Here is a tiny trained network, its code and every weight. The questions are about switching its units off for an input and a target symbol, where a switched-off unit gives its printed mean instead of its output.

import numpy as np


def w(rows, s, z=0):
    codes = np.array(rows[::2]) - 128.0
    scale = np.full(codes.shape[1], s)
    scale[-1] = z or s
    return codes * scale


def norm(h):
    return h / np.sqrt((h * h).mean(-1, keepdims=True) + 1e-5)


def f(y):
    return np.maximum(y, 0)


def softmax(a):
    e = np.exp(a - a.max(-1, keepdims=True))
    return e / e.sum(-1, keepdims=True)


def log_softmax(a):
    a = a - a.max(-1, keepdims=True)
    return a - np.log(np.exp(a).sum(-1, keepdims=True))


def net(x, mask):
    ids = ['ΛΨαβγεζθμω'.index(c) for c in x.split()]
    T = len(ids)
    res = E[ids] + P[:T]
    r = norm(res)
    for j in range(2):
        rows = slice(3 * j, 3 * j + 3)
        q, k, v = (r @ M[0][rows].T for M in (Q, K, V))
        z = softmax(np.where(np.tri(T) > 0, q @ k.T / 3**0.5, -1e9)) @ v
        o = O[0][rows]
        res = res + np.where(mask[j], z, o[:, -1]) @ o[:, :-1]
    y = f(norm(res) @ A[0][:, :-1].T + A[0][:, -1])
    res = res + np.where(mask[2:10], y, B[0][:, -1]) @ B[0][:, :-1]
    return log_softmax(norm(res)[-1] @ U[:, :-1].T + U[:, -1])


Q, K, V, O, A, B = {}, {}, {}, {}, {}, {}
E = w([
[110,161,136,28,164,176],'Λ',
[57,162,166,83,162,170],'Ψ',
[148,133,129,86,164,11],'α',
[253,36,34,135,144,217],'β',
[148,75,187,170,134,123],'γ',
[160,93,145,193,133,117],'ε',
[163,184,112,169,87,197],'ζ',
[128,69,173,98,186,132],'θ',
[171,89,196,226,120,52],'μ',
[44,104,85,115,128,101],'ω',
],0.018)
P = w([
[111,211,137,143,193,123],'0',
[127,140,117,169,208,167],'1',
[94,160,224,113,112,63],'2',
[134,162,125,125,134,145],'3',
[170,125,80,182,140,186],'4',
[119,151,245,87,52,90],'5',
[136,133,111,106,97,157],'6',
[170,92,66,181,140,175],'7',
],0.011)
Q[0] = w([
[180,165,123,108,84,31],'head 1',
[190,120,91,208,181,242],'head 1',
[142,48,219,72,145,107],'head 1',
[104,129,9,133,108,105],'head 2',
[213,159,135,147,96,38],'head 2',
[70,234,213,95,3,81],'head 2',
],0.019)
K[0] = w([
[194,159,115,190,79,77],'head 1',
[95,95,233,136,170,175],'head 1',
[180,58,142,50,121,104],'head 1',
[84,141,55,152,214,76],'head 2',
[204,147,136,197,139,73],'head 2',
[122,254,136,162,50,176],'head 2',
],0.021)
V[0] = w([
[103,146,164,105,130,84],'head 1',
[70,134,200,153,152,170],'head 1',
[167,80,130,119,106,225],'head 1',
[62,100,247,100,108,175],'head 2',
[76,156,138,129,175,119],'head 2',
[146,89,146,96,221,96],'head 2',
],0.011)
O[0] = w([
[148,179,110,132,102,121,177],'head 1',
[3,71,20,175,123,160,237],'head 1',
[107,146,167,118,216,159,116],'head 1',
[114,90,181,106,250,83,232],'head 2',
[142,120,193,61,126,158,167],'head 2',
[198,57,184,114,200,151,253],'head 2',
],0.0081,0.0082)
A[0] = w([
[175,102,139,202,100,192,86],'neuron 1',
[185,126,49,43,145,151,212],'neuron 2',
[187,124,47,152,121,167,82],'neuron 3',
[147,120,113,102,148,3,23],'neuron 4',
[117,64,142,99,141,110,179],'neuron 5',
[144,120,86,113,168,211,221],'neuron 6',
[88,180,146,130,85,40,4],'neuron 7',
[96,111,147,175,105,60,27],'neuron 8',
],0.018,0.0025)
B[0] = w([
[83,53,95,105,141,47,191],'neuron 1',
[95,184,213,253,151,139,171],'neuron 2',
[243,75,114,162,142,195,171],'neuron 3',
[144,124,62,51,78,85,168],'neuron 4',
[142,128,63,180,85,158,247],'neuron 5',
[166,187,125,41,81,80,242],'neuron 6',
[103,58,195,114,79,164,178],'neuron 7',
[143,216,160,164,199,165,169],'neuron 8',
],0.017,0.011)
U = w([
[43,189,103,67,134,147,208],'Λ',
[51,130,174,133,144,45,217],'Ψ',
[162,132,181,44,29,90,70],'α',
[165,102,239,80,194,215,127],'β',
[64,156,119,235,175,144,165],'γ',
[126,254,175,134,140,144,181],'ε',
[88,88,241,164,69,230,254],'ζ',
[42,20,118,109,108,127,29],'θ',
[181,169,218,186,92,131,20],'μ',
[123,164,90,124,35,245,44],'ω',
],0.0088,0.0023)

Each question gives the input, a string of symbols that net reads in full, and the target symbol t.
The units are the heads (3 rows each of Q, K, V and O) and the neurons (one row each of A and B). Each row of codes is followed by its name. A weight is (code - 128) times the scale printed after its matrix; where a second scale follows, it is the last column's (O, A, B and U).
mask holds one flag per unit, heads first, then neurons. A switched-off unit (its flag False) gives its mean, the last column of its rows in O or B, instead of its output. The means were averaged over made-up inputs and are rounded, as every weight is.
A unit's drop is (log p(t) with every unit on - log p(t) with that unit switched off) / (log p(t) with every unit on - log p(t) with every unit switched off).
The circuit of an input: a set's keep is (log p(t) with only the set's units on - log p(t) with every unit switched off) / (log p(t) with every unit on - log p(t) with every unit switched off). Starting from all 10 units, units are removed one at a time, each time the one whose removal leaves the highest keep (on an exact tie, the one counted first), for as long as the keep stays at least 0.8.
circuit, biggest first: the units of the circuit, biggest drop first
most important unit: the unit with the biggest drop
k most important neurons: the k neurons with the biggest drops, biggest first
which heads matter: for each layer, one digit per head in row order, 1 if its drop is at least 0.15 and else 0, layers parted by /
input θ α μ ζ ε θ, target ζ: circuit, biggest first : [head 2; neuron 7]
input θ ζ γ Λ μ, target γ: which heads matter : 00
input Λ θ θ μ μ θ θ Ψ, target Λ: which heads matter : 10
input μ θ θ γ Ψ θ, target θ: which heads matter : 01
input ε β θ α θ γ ω Λ, target ε: 3 most important neurons : [neuron 2; neuron 6; neuron 7]
input α θ θ θ β γ, target β: 3 most important neurons : [neuron 6; neuron 1; neuron 2]
input α ζ Λ γ ζ Λ, target ζ: circuit, biggest first : [neuron 7; neuron 6; head 2]
input θ α γ, target α: 4 most important neurons : [neuron 4; neuron 2; neuron 3; neuron 1]
input μ ζ μ, target ζ: most important unit : neuron 7
input γ ε ζ ζ θ ε, target ζ: 2 most important neurons : [neuron 7; neuron 6]
input θ ζ γ, target ζ: circuit, biggest first : [head 2; neuron 7; neuron 6]
input γ ζ ε, target ζ: circuit, biggest first : [head 2; neuron 7; neuron 6]
input θ ζ θ ζ θ θ γ, target γ: 2 most important neurons : [neuron 6; neuron 8]
input μ θ ε, target ε: 3 most important neurons : [neuron 8; neuron 4; neuron 3]
input ω θ θ, target θ: which heads matter : 11
input ζ θ θ γ, target γ: circuit, biggest first : [head 2; neuron 8; head 1]
input θ θ β θ γ θ γ ω, target ω: most important unit : neuron 3
input α ζ Ψ, target ζ: circuit, biggest first : [neuron 7; head 2; neuron 6]
input θ ζ Ψ, target ζ: 3 most important neurons : [neuron 7; neuron 6; neuron 1]
input α ζ β ε Ψ, target Λ: most important unit : head 1
input γ ζ ζ ω, target ζ: which heads matter : 11
input θ θ θ ζ θ θ ζ α, target μ: 2 most important neurons : [neuron 2; neuron 6]
input θ γ θ ε ζ ω, target ζ: which heads matter : 01
input ζ θ Λ ω θ μ, target ζ: which heads matter : 01
input ε θ Λ, target Λ: 2 most important neurons : [neuron 3; neuron 7]
